m = [[-0.9, -36.3, -25.7, 28.6, 45.2, -33.5, 36.0, -2.3, -1.6, 7.0, 36.5, 22.5, -5.4, -39.8], [-20.5, -0.6, 44.9, -56.5, -7.5, 0.2, -2.5, -44.7, -33.8, 42.7, -52.2, -50.0, 38.0, 7.4], [31.1, 22.4, 34.2, -57.3, 23.8, -9.1, -60.3, -8.9, 51.8, -22.9, 22.6, -22.3, -24.3, 35.3], [-32.7, -58.4, 15.4, -59.6, 26.3, 44.0, -49.7, -17.8, -52.5, 49.8, 27.4, -27.7, 2.5, -51.7], [-22.0, 32.8, 54.6, 5.6, -13.1, 50.5, 52.4, 59.3, 49.9, 59.3, 26.3, 37.5, -50.9, -17.6], [-21.5, -55.7, 40.2, 15.7, 28.5, -31.4, -41.5, -26.7, -9.2, -30.5, 57.0, 28.7, -29.0, 39.8], [-24.7, 32.3, -15.5, 5.7, 28.1, 20.1, 26.0, 54.0, 41.8, 34.3, 58.1, 8.8, -27.6, -16.1], [-52.7, 2.1, 32.7, -43.4, -38.0, 19.5, -8.1, -49.7, 44.4, -10.2, -4.1, -43.4, 24.5, 16.3], [-27.8, -57.7, 37.0, -1.0, 56.7, 27.6, 39.6, -20.5, -15.7, -1.0, -35.8, 39.2, 1.8, -47.2], [36.2, 53.8, 42.6, 25.6, -27.2, -7.5, 45.6, 27.8, 36.8, 7.3, 55.5, 58.3, 29.3, -1.1], [-26.8, -48.0, -57.8, -6.6, -51.4, -42.5, -59.7, -15.5, 55.0, 11.3, 43.0, -21.4, -5.4, 58.2], [-5.5, -7.3, -52.6, 20.1, 8.9, 45.0, -54.9, 44.3, 33.1, -13.3, -55.1, 34.4, 27.0, 6.6], [31.7, 10.1, 17.4, 37.2, 23.1, -38.5, -21.0, -35.1, 4.3, -28.5, 58.6, -4.4, -29.9, 6.0], [9.6, 41.3, -28.5, 49.6, 57.8, 2.8, 38.7, -4.1, -57.2, 54.5, -15.3, 18.4, -10.8, -38.8]]
Rows and columns are counted from 1.
row 1 col 1	-0.9
row 11 col 14	58.2
row 13 col 9	4.3
row 13 col 4	37.2
row 1 col 7	36.0
row 6 col 2	-55.7
row 9 col 2	-57.7
row 12 col 12	34.4
row 8 col 9	44.4
row 1 col 12	22.5
row 11 col 11	43.0
row 6 col 8	-26.7
row 5 col 3	54.6
row 1 col 11	36.5
row 2 col 11	-52.2
row 1 col 2	-36.3
row 10 col 10	7.3
row 14 col 1	9.6
row 14 col 6	2.8
row 7 col 13	-27.6
row 4 col 13	2.5
row 3 col 10	-22.9
row 10 col 4	25.6
row 6 col 11	57.0
row 9 col 3	37.0
row 7 col 11	58.1
row 2 col 9	-33.8
row 3 col 5	23.8
row 10 col 6	-7.5
row 8 col 2	2.1
row 9 col 9	-15.7
row 4 col 12	-27.7
row 4 col 1	-32.7
row 6 col 7	-41.5
row 9 col 10	-1.0
